Below are the code and all the weights of a small trained network. Each question names an input and a target symbol and asks about switching units off, where a switched-off unit gives its printed mean instead of its output.

import numpy as np


def w(rows, s, z=0):
    codes = np.array(rows[::2]) - 128.0
    scale = np.full(codes.shape[1], s)
    scale[-1] = z or s
    return codes * scale


def softmax(a):
    e = np.exp(a - a.max(-1, keepdims=True))
    return e / e.sum(-1, keepdims=True)


def log_softmax(a):
    a = a - a.max(-1, keepdims=True)
    return a - np.log(np.exp(a).sum(-1, keepdims=True))


def net(x, mask):
    ids = ['ΛΞΠαβγδεζτφψω'.index(c) for c in x.split()]
    T = len(ids)
    res = E[ids] + P[:T]
    u = 0
    for l in range(3):
        r = res
        for j in range(2):
            rows = slice(3 * j, 3 * j + 3)
            q, k, v = (r @ M[l][rows].T for M in (Q, K, V))
            z = softmax(np.where(np.tri(T) > 0, q @ k.T / 3**0.5, -1e9)) @ v
            o = O[l][rows]
            res = res + np.where(mask[u + j], z, o[:, -1]) @ o[:, :-1]
        u += 2
    return log_softmax(res[-1] @ U[:, :-1].T + U[:, -1])


Q, K, V, O = {}, {}, {}, {}
E = w([
[222,113,37,115,106,143,133,149,111,172],'Λ',
[163,145,123,118,163,176,220,79,51,155],'Ξ',
[142,132,126,170,93,189,150,194,98,97],'Π',
[94,182,159,26,130,91,106,171,89,169],'α',
[132,160,91,171,188,132,97,129,86,88],'β',
[99,130,191,164,177,108,184,151,119,129],'γ',
[118,97,158,240,107,162,85,75,47,177],'δ',
[187,127,137,153,181,82,134,91,146,182],'ε',
[198,221,145,168,124,191,163,137,170,177],'ζ',
[127,113,190,133,158,212,105,78,164,107],'τ',
[185,121,200,161,122,103,52,213,159,131],'φ',
[254,98,167,164,144,90,174,132,144,38],'ψ',
[108,1,148,123,195,169,122,207,128,127],'ω',
],0.0055)
P = w([
[100,138,107,84,65,75,133,101,124,113],'0',
[174,120,115,160,186,145,141,163,105,140],'1',
[175,137,123,155,191,157,141,160,108,152],'2',
[183,122,125,150,210,164,137,148,111,151],'3',
[179,134,140,148,218,174,138,164,106,153],'4',
[192,140,144,146,204,180,124,157,101,149],'5',
[190,131,165,146,192,178,114,163,86,142],'6',
[209,133,181,134,208,183,119,170,94,153],'7',
[235,117,181,125,193,177,99,163,91,141],'8',
[249,103,209,118,184,175,93,156,91,132],'9',
[254,106,208,118,187,170,90,154,76,133],'10',
[254,113,201,123,204,172,80,143,84,115],'11',
],0.0036)
Q[0] = w([
[94,102,139,118,110,144,146,91,183,98],'L0H0',
[21,74,66,103,2,66,86,115,214,92],'L0H0',
[146,60,140,151,146,131,95,167,130,149],'L0H0',
[69,88,95,124,162,85,142,142,49,158],'L0H1',
[187,144,202,110,144,151,71,149,85,150],'L0H1',
[178,124,168,194,197,190,142,168,127,155],'L0H1',
],0.023)
K[0] = w([
[127,73,153,145,169,180,112,97,131,141],'L0H0',
[219,61,94,250,180,157,178,136,160,76],'L0H0',
[161,47,68,162,96,111,159,81,195,58],'L0H0',
[92,66,41,232,117,91,128,141,143,120],'L0H1',
[64,155,135,76,114,87,120,149,84,189],'L0H1',
[86,141,112,72,48,75,122,71,176,100],'L0H1',
],0.02)
V[0] = w([
[81,229,111,211,156,82,116,98,87,75],'L0H0',
[99,98,151,248,78,128,150,44,96,187],'L0H0',
[90,196,175,179,86,194,83,106,201,91],'L0H0',
[142,116,128,65,177,121,116,28,181,140],'L0H1',
[164,94,186,132,143,48,119,190,178,184],'L0H1',
[84,130,61,123,163,93,10,177,129,184],'L0H1',
],0.014)
O[0] = w([
[194,75,240,112,78,126,245,107,153,156,95],'L0H0',
[107,67,149,167,148,201,104,148,205,255,7],'L0H0',
[147,88,158,189,56,40,135,178,60,193,69],'L0H0',
[147,152,121,135,214,33,78,37,129,144,145],'L0H1',
[113,231,173,218,149,139,73,189,173,93,132],'L0H1',
[169,136,213,101,30,147,55,71,198,103,119],'L0H1',
],0.0065,0.0022)
Q[1] = w([
[84,167,101,126,32,90,143,71,137,59],'L1H0',
[137,126,174,55,81,157,57,152,116,122],'L1H0',
[53,44,121,114,42,76,152,85,234,186],'L1H0',
[225,132,218,141,202,163,146,175,56,183],'L1H1',
[174,113,157,54,133,158,23,173,169,110],'L1H1',
[34,76,147,114,156,158,116,221,172,254],'L1H1',
],0.018)
K[1] = w([
[254,142,112,214,171,148,181,117,107,146],'L1H0',
[138,148,151,24,144,127,159,164,104,138],'L1H0',
[146,136,148,184,173,216,141,108,129,218],'L1H0',
[49,175,153,51,2,82,99,72,124,131],'L1H1',
[67,172,179,31,148,48,144,165,84,146],'L1H1',
[19,132,76,110,117,85,197,167,126,158],'L1H1',
],0.021)
V[1] = w([
[237,49,151,157,136,131,139,92,173,75],'L1H0',
[95,101,159,95,86,88,82,60,152,175],'L1H0',
[156,157,43,89,39,93,165,149,103,132],'L1H0',
[213,141,53,155,105,21,124,149,87,159],'L1H1',
[164,134,72,160,111,239,92,114,106,180],'L1H1',
[68,4,102,163,119,123,76,132,72,67],'L1H1',
],0.018)
O[1] = w([
[218,187,137,116,137,212,175,92,72,98,83],'L1H0',
[136,122,59,135,46,101,117,93,114,176,8],'L1H0',
[140,75,192,92,120,105,108,45,193,119,212],'L1H0',
[122,175,144,152,123,45,117,185,1,131,118],'L1H1',
[147,211,134,100,149,60,183,191,195,160,126],'L1H1',
[201,94,137,44,179,186,23,124,113,181,4],'L1H1',
],0.01,0.003)
Q[2] = w([
[91,124,102,94,57,124,93,113,140,156],'L2H0',
[145,95,167,161,137,72,114,96,127,8],'L2H0',
[124,109,97,181,102,151,143,110,94,86],'L2H0',
[85,151,140,131,134,176,142,141,209,70],'L2H1',
[148,111,148,122,96,91,88,136,112,162],'L2H1',
[118,105,200,119,172,164,182,161,148,84],'L2H1',
],0.017)
K[2] = w([
[118,197,103,115,200,212,95,205,87,145],'L2H0',
[71,11,187,164,96,86,71,188,125,127],'L2H0',
[203,121,107,197,150,65,74,129,116,141],'L2H0',
[77,77,116,56,140,127,87,102,30,158],'L2H1',
[174,142,138,179,178,177,147,117,122,96],'L2H1',
[77,141,100,80,127,40,101,43,136,71],'L2H1',
],0.012)
V[2] = w([
[191,244,182,118,116,92,57,126,123,72],'L2H0',
[110,160,153,90,7,84,126,125,194,142],'L2H0',
[74,174,65,13,176,73,166,52,91,127],'L2H0',
[143,138,173,145,108,147,192,126,158,88],'L2H1',
[127,207,51,135,87,84,89,122,123,102],'L2H1',
[125,130,195,107,98,28,167,181,112,174],'L2H1',
],0.013)
O[2] = w([
[214,254,237,170,173,93,80,48,196,140,142],'L2H0',
[45,226,192,47,106,151,56,111,72,163,191],'L2H0',
[101,154,11,18,246,70,220,33,118,66,172],'L2H0',
[87,115,226,98,128,129,188,150,137,95,93],'L2H1',
[134,177,69,201,72,135,123,74,211,99,165],'L2H1',
[62,68,141,152,176,172,178,55,140,249,253],'L2H1',
],0.0058,0.0065)
U = w([
[135,149,181,183,93,138,59,132,135,138,128],'Λ',
[90,127,87,83,179,122,165,146,101,107,69],'Ξ',
[163,159,111,89,93,152,166,178,168,198,109],'Π',
[123,179,102,105,169,103,60,202,123,88,148],'α',
[106,106,127,98,151,164,115,52,252,108,194],'β',
[143,95,176,58,165,124,81,143,108,168,102],'γ',
[106,118,123,101,79,95,103,115,108,126,108],'δ',
[76,147,161,156,141,107,161,113,73,164,98],'ε',
[176,109,156,158,170,95,170,146,163,123,3],'ζ',
[94,185,88,188,91,83,194,137,155,84,116],'τ',
[171,89,77,152,138,124,98,83,100,173,201],'φ',
[185,149,147,92,97,175,161,83,58,88,160],'ψ',
[91,48,119,156,87,163,140,161,109,110,148],'ω',
],0.0034,0.003)

Each question gives the input, a string of symbols that net reads in full, and the target symbol t.
The units are the heads (3 rows each of Q, K, V and O). Each row of codes is followed by its name. A weight is (code - 128) times the scale printed after its matrix; where a second scale follows, it is the last column's (O and U).
mask holds one flag per head, layer by layer. A switched-off head (its flag False) gives its mean, the last column of its rows in O, instead of its output. The means were averaged over made-up inputs and are rounded, as every weight is.
A unit's drop is (log p(t) with every unit on - log p(t) with that unit switched off) / (log p(t) with every unit on - log p(t) with every unit switched off).
The circuit of an input: a set's keep is (log p(t) with only the set's units on - log p(t) with every unit switched off) / (log p(t) with every unit on - log p(t) with every unit switched off). Starting from all 6 units, units are removed one at a time, each time the one whose removal leaves the highest keep (on an exact tie, the one counted first), for as long as the keep stays at least 0.8.
units of the circuit, in order: the units of the circuit, biggest drop first
most important unit: the unit with the biggest drop
which heads matter: for each layer, one digit per head in row order, 1 if its drop is at least 0.15 and else 0, layers parted by /
input Ξ δ β τ γ α τ γ τ γ β, target β: units of the circuit, in order => (L1H1 L0H1 L0H0)
input Π ε ω ω ε τ β, target γ: which heads matter => 01 / 11 / 01
input ε τ β τ ε Ξ Λ ω τ δ, target τ: most important unit => L1H0
input ζ β τ ε β τ, target ε: which heads matter => 10 / 11 / 01
input γ Λ Λ ψ β Π τ β Λ Λ, target ω: units of the circuit, in order => (L2H0 L1H1 L0H0)
input ω ψ ε γ ζ ζ φ, target α: which heads matter => 10 / 01 / 01
input Π Π τ Π τ Λ, target γ: units of the circuit, in order => (L0H1 L1H0 L2H1 L1H1)
input Λ Λ τ τ, target β: units of the circuit, in order => (L1H1 L0H0 L1H0)
input φ Λ α γ β τ, target β: which heads matter => 10 / 11 / 00
input β γ τ Λ Λ Λ, target ψ: units of the circuit, in order => (L1H0 L0H0 L0H1 L2H1)
input α Π Ξ ζ γ, target τ: units of the circuit, in order => (L1H1 L0H0)
input ω ω τ β Π, target α: units of the circuit, in order => (L2H1 L1H1 L0H0)
input φ τ ω ψ Λ φ β φ Λ, target Λ: units of the circuit, in order => (L2H0 L0H1)
input γ Λ ζ, target ω: units of the circuit, in order => (L2H0 L1H1 L0H0)
input γ φ Ξ δ γ τ ω Ξ ζ α β ω, target ω: most important unit => L2H0
input γ τ τ δ, target ω: units of the circuit, in order => (L2H0 L0H0 L1H1)
input Λ τ ζ τ ε Ξ, target β: units of the circuit, in order => (L1H1 L0H0 L1H0)
input Ξ τ β Ξ β, target Ξ: units of the circuit, in order => (L2H0 L0H1 L1H0)
input δ τ β Λ, target Π: units of the circuit, in order => (L0H0 L1H1 L1H0)
input ω β Π β τ Λ Λ ω Λ β β, target α: most important unit => L2H1
input Λ γ τ τ φ Ξ γ, target β: which heads matter => 10 / 01 / 00
input Ξ β ζ φ ω ψ τ β β ψ ω β, target Ξ: which heads matter => 11 / 10 / 10
input ε τ τ τ τ Λ, target τ: which heads matter => 11 / 11 / 01
input τ τ Λ ζ ζ δ ζ α ζ β, target τ: which heads matter => 11 / 01 / 00
input ζ τ τ Λ ζ ω τ ω, target ε: which heads matter => 10 / 11 / 01
